Below are the code and all the weights of a small trained network. Each question names an input and a class and asks about switching units off, where a switched-off unit gives its printed mean instead of its output.

import numpy as np


def w(rows, s, z=0):
    codes = np.array(rows[::2]) - 128.0
    scale = np.full(codes.shape[1], s)
    scale[-1] = z or s
    return codes * scale


def f(y):
    return y / 2 * (1 + np.tanh(0.7978845608 * (y + 0.044715 * y**3)))


def log_softmax(a):
    a = a - a.max(-1, keepdims=True)
    return a - np.log(np.exp(a).sum(-1, keepdims=True))


def net(x, mask):
    res = np.array(x, float).reshape(1, 5) / 4 @ E
    y = f(res @ A[0][:, :-1].T + A[0][:, -1])
    res = res + np.where(mask, y, B[0][:, -1]) @ B[0][:, :-1]
    return log_softmax(res[-1] @ U[:, :-1].T + U[:, -1])


A, B = {}, {}
E = w([
[187,2,159],'x0',
[169,102,89],'x1',
[217,146,54],'x2',
[133,208,231],'x3',
[201,140,133],'x4',
],0.0097)
A[0] = w([
[15,142,132,124],'n0',
[139,137,45,89],'n1',
[72,156,25,26],'n2',
[182,84,196,35],'n3',
[123,16,35,215],'n4',
[109,35,60,126],'n5',
[116,171,81,254],'n6',
[255,109,210,18],'n7',
[208,110,254,65],'n8',
],0.0082,0.0031)
B[0] = w([
[89,173,200,201],'n0',
[183,121,129,164],'n1',
[156,102,231,168],'n2',
[77,38,109,152],'n3',
[211,83,128,255],'n4',
[199,59,137,208],'n5',
[138,176,170,183],'n6',
[7,128,67,173],'n7',
[55,66,45,180],'n8',
],0.011,0.0085)
U = w([
[122,135,105,107],'0',
[91,202,138,228],'1',
[21,170,194,129],'2',
[10,90,115,2],'3',
[171,148,99,235],'4',
[163,84,114,136],'5',
],0.014,0.0069)

Each question gives the input, the list of numbers given to net, and the class t.
The units are the neurons (one row each of A and B). Each row of codes is followed by its name. A weight is (code - 128) times the scale printed after its matrix; where a second scale follows, it is the last column's (A, B and U).
mask holds one flag per neuron, in row order. A switched-off neuron (its flag False) gives its mean, the last column of its row in B, instead of its output. The means were averaged over made-up inputs and are rounded, as every weight is.
A unit's drop is (log p(t) with every unit on - log p(t) with that unit switched off) / (log p(t) with every unit on - log p(t) with every unit switched off).
The circuit of an input: a set's keep is (log p(t) with only the set's units on - log p(t) with every unit switched off) / (log p(t) with every unit on - log p(t) with every unit switched off). Starting from all 9 units, units are removed one at a time, each time the one whose removal leaves the highest keep (on an exact tie, the one counted first), for as long as the keep stays at least 0.8.
units of the circuit, in order: the units of the circuit, biggest drop first
most important unit: the unit with the biggest drop
top k neurons: the k neurons with the biggest drops, biggest first
drop when u is switched off: that unit's drop, to one decimal
input [4,-2,3,0,7], class 3: units of the circuit, in order -> [n7, n8]
input [-5,1,-5,-8,-2], class 2: units of the circuit, in order -> [n0]
input [8,1,-8,-1,3], class 3: units of the circuit, in order -> [n8, n7]
input [0,6,5,4,1], class 0: units of the circuit, in order -> [n7, n4]
input [-8,8,-7,-6,-2], class 2: units of the circuit, in order -> [n0, n2]
input [-6,6,6,3,5], class 1: top 2 neurons -> [n4, n5]
input [-8,1,1,-1,0], class 2: units of the circuit, in order -> [n4, n2]
input [-1,-3,-1,-4,-6], class 2: top 2 neurons -> [n0, n2]
input [1,2,1,2,5], class 3: top 2 neurons -> [n7, n4]
input [1,-3,-1,3,3], class 3: top 2 neurons -> [n8, n0]
input [4,2,-8,-4,-4], class 5: drop when n5 is switched off -> 0.1
input [-7,1,1,-2,-2], class 2: drop when n4 is switched off -> 0.3
input [0,-1,-5,-6,-8], class 5: drop when n5 is switched off -> 0.5
input [6,-5,-5,-1,0], class 3: most important unit -> n8
input [3,2,5,2,6], class 3: drop when n7 is switched off -> 0.5
